Here is a tiny trained network, its code and every weight. The questions are about switching its units off for an input and a target symbol, where a switched-off unit gives its printed mean instead of its output.

import numpy as np


def w(rows, s, z=0):
    codes = np.array(rows[::2]) - 128.0
    scale = np.full(codes.shape[1], s)
    scale[-1] = z or s
    return codes * scale


def f(y):
    return np.maximum(y, 0)


def softmax(a):
    e = np.exp(a - a.max(-1, keepdims=True))
    return e / e.sum(-1, keepdims=True)


def log_softmax(a):
    a = a - a.max(-1, keepdims=True)
    return a - np.log(np.exp(a).sum(-1, keepdims=True))


def net(x, mask):
    ids = ['αβγδζηθλξτφψω'.index(c) for c in x.split()]
    T = len(ids)
    res = E[ids] + P[:T]
    r = res
    for j in range(3):
        rows = slice(3 * j, 3 * j + 3)
        q, k, v = (r @ M[0][rows].T for M in (Q, K, V))
        z = softmax(np.where(np.tri(T) > 0, q @ k.T / 3**0.5, -1e9)) @ v
        o = O[0][rows]
        res = res + np.where(mask[j], z, o[:, -1]) @ o[:, :-1]
    y = f(res @ A[0][:, :-1].T + A[0][:, -1])
    res = res + np.where(mask[3:27], y, B[0][:, -1]) @ B[0][:, :-1]
    return log_softmax(res[-1] @ U[:, :-1].T + U[:, -1])


Q, K, V, O, A, B = {}, {}, {}, {}, {}, {}
E = w([
[126,111,89],'α',
[123,125,175],'β',
[71,196,10],'γ',
[7,160,184],'δ',
[147,123,171],'ζ',
[46,110,92],'η',
[106,163,34],'θ',
[159,167,83],'λ',
[113,210,77],'ξ',
[171,149,2],'τ',
[83,247,158],'φ',
[157,53,211],'ψ',
[241,34,76],'ω',
],0.016)
P = w([
[254,202,132],'0',
[45,84,67],'1',
[27,66,77],'2',
[19,63,113],'3',
[18,71,105],'4',
[9,81,102],'5',
],0.0082)
Q[0] = w([
[213,154,89],'h1',
[147,132,121],'h1',
[207,138,126],'h1',
[208,128,215],'h2',
[121,25,98],'h2',
[118,130,168],'h2',
[113,103,2],'h3',
[142,142,90],'h3',
[45,82,160],'h3',
],0.017)
K[0] = w([
[186,109,154],'h1',
[204,52,105],'h1',
[188,66,123],'h1',
[68,24,114],'h2',
[250,83,89],'h2',
[37,153,42],'h2',
[214,216,162],'h3',
[186,176,175],'h3',
[179,30,120],'h3',
],0.012)
V[0] = w([
[210,181,160],'h1',
[106,118,138],'h1',
[83,67,130],'h1',
[149,33,229],'h2',
[31,20,117],'h2',
[165,243,207],'h2',
[31,182,90],'h3',
[63,223,244],'h3',
[55,180,55],'h3',
],0.011)
O[0] = w([
[93,157,112,107],'h1',
[128,145,108,120],'h1',
[151,148,161,118],'h1',
[81,159,159,32],'h2',
[25,77,91,10],'h2',
[83,173,118,147],'h2',
[112,110,11,95],'h3',
[53,162,85,25],'h3',
[156,121,11,140],'h3',
],0.012,0.014)
A[0] = w([
[130,67,127,116],'n1',
[183,93,125,118],'n2',
[106,246,120,239],'n3',
[148,51,113,110],'n4',
[134,215,165,78],'n5',
[54,141,130,124],'n6',
[111,60,141,178],'n7',
[135,249,97,178],'n8',
[37,156,126,109],'n9',
[129,90,149,107],'n10',
[121,64,162,97],'n11',
[159,109,156,89],'n12',
[79,212,124,151],'n13',
[44,206,95,55],'n14',
[126,117,70,115],'n15',
[130,196,101,190],'n16',
[96,53,200,100],'n17',
[137,146,106,150],'n18',
[189,160,100,169],'n19',
[161,66,221,95],'n20',
[177,59,119,154],'n21',
[148,158,112,163],'n22',
[145,120,112,43],'n23',
[73,166,103,254],'n24',
],0.013,0.0084)
B[0] = w([
[36,88,136,152],'n1',
[144,127,128,240],'n2',
[105,70,187,175],'n3',
[178,146,139,183],'n4',
[100,93,102,174],'n5',
[182,159,127,137],'n6',
[131,120,163,151],'n7',
[110,3,152,195],'n8',
[203,227,109,141],'n9',
[126,107,120,152],'n10',
[128,124,112,161],'n11',
[164,167,80,194],'n12',
[103,249,91,149],'n13',
[162,161,117,149],'n14',
[122,215,103,166],'n15',
[74,58,127,176],'n16',
[158,98,84,176],'n17',
[44,112,113,161],'n18',
[74,56,106,253],'n19',
[85,206,80,250],'n20',
[94,152,170,242],'n21',
[114,106,150,178],'n22',
[170,175,37,147],'n23',
[83,141,185,152],'n24',
],0.0065,0.027)
U = w([
[143,74,155,97],'α',
[68,94,182,64],'β',
[116,111,13,2],'γ',
[45,187,47,80],'δ',
[82,82,212,79],'ζ',
[90,145,39,116],'η',
[143,89,58,34],'θ',
[158,24,200,236],'λ',
[80,64,95,74],'ξ',
[254,77,107,164],'τ',
[26,119,87,188],'φ',
[63,165,168,112],'ψ',
[162,195,116,191],'ω',
],0.0074,0.0049)

Each question gives the input, a string of symbols that net reads in full, and the target symbol t.
The units are the heads (3 rows each of Q, K, V and O) and the neurons (one row each of A and B). Each row of codes is followed by its name. A weight is (code - 128) times the scale printed after its matrix; where a second scale follows, it is the last column's (O, A, B and U).
mask holds one flag per unit, heads first, then neurons. A switched-off unit (its flag False) gives its mean, the last column of its rows in O or B, instead of its output. The means were averaged over made-up inputs and are rounded, as every weight is.
A unit's drop is (log p(t) with every unit on - log p(t) with that unit switched off) / (log p(t) with every unit on - log p(t) with every unit switched off).
The circuit of an input: a set's keep is (log p(t) with only the set's units on - log p(t) with every unit switched off) / (log p(t) with every unit on - log p(t) with every unit switched off). Starting from the 12 units with the biggest drops (on a tie, the unit counted first), units are removed one at a time, each time the one whose removal leaves the highest keep (on an exact tie, the one counted first), for as long as the keep stays at least 0.8.
circuit, biggest first: the units of the circuit, biggest drop first
k most important neurons: the k neurons with the biggest drops, biggest first
heads that matter: for each layer, one digit per head in row order, 1 if its drop is at least 0.15 and else 0, layers parted by /
drop of u: that unit's drop, to one decimal
input τ λ τ τ ω φ, target ω: 4 most important neurons : n8, n19, n16, n20
input γ φ ω ζ ζ, target ω: circuit, biggest first : n20, h3, n8
input γ ω ω ζ ω, target γ: circuit, biggest first : h3
input φ τ ξ β, target τ: circuit, biggest first : n20, h3
input τ ψ λ λ ξ, target τ: circuit, biggest first : h3, h2
input δ λ φ, target φ: 4 most important neurons : n8, n20, n3, n24
input ξ τ η γ λ λ, target ξ: heads that matter : 011
input τ φ ω γ γ λ, target τ: circuit, biggest first : h2, h3
input λ φ τ θ, target λ: heads that matter : 010
input ω λ τ ω δ, target ω: circuit, biggest first : n20, h3, n19, n12
input φ τ τ λ, target φ: 3 most important neurons : n8, n13, n3
input δ ω τ φ τ, target δ: circuit, biggest first : h3, n15
input ψ γ τ λ ζ γ, target ψ: 2 most important neurons : n13, n3
input β η φ, target φ: circuit, biggest first : h2
input τ λ ω γ, target τ: heads that matter : 000
input τ φ ω γ, target τ: drop of h3 : 0.2
input τ τ ζ, target τ: drop of h2 : 0.2
input λ η γ, target λ: drop of h2 : 0.1
input ψ γ λ ω δ τ, target ψ: drop of h3 : 0.7
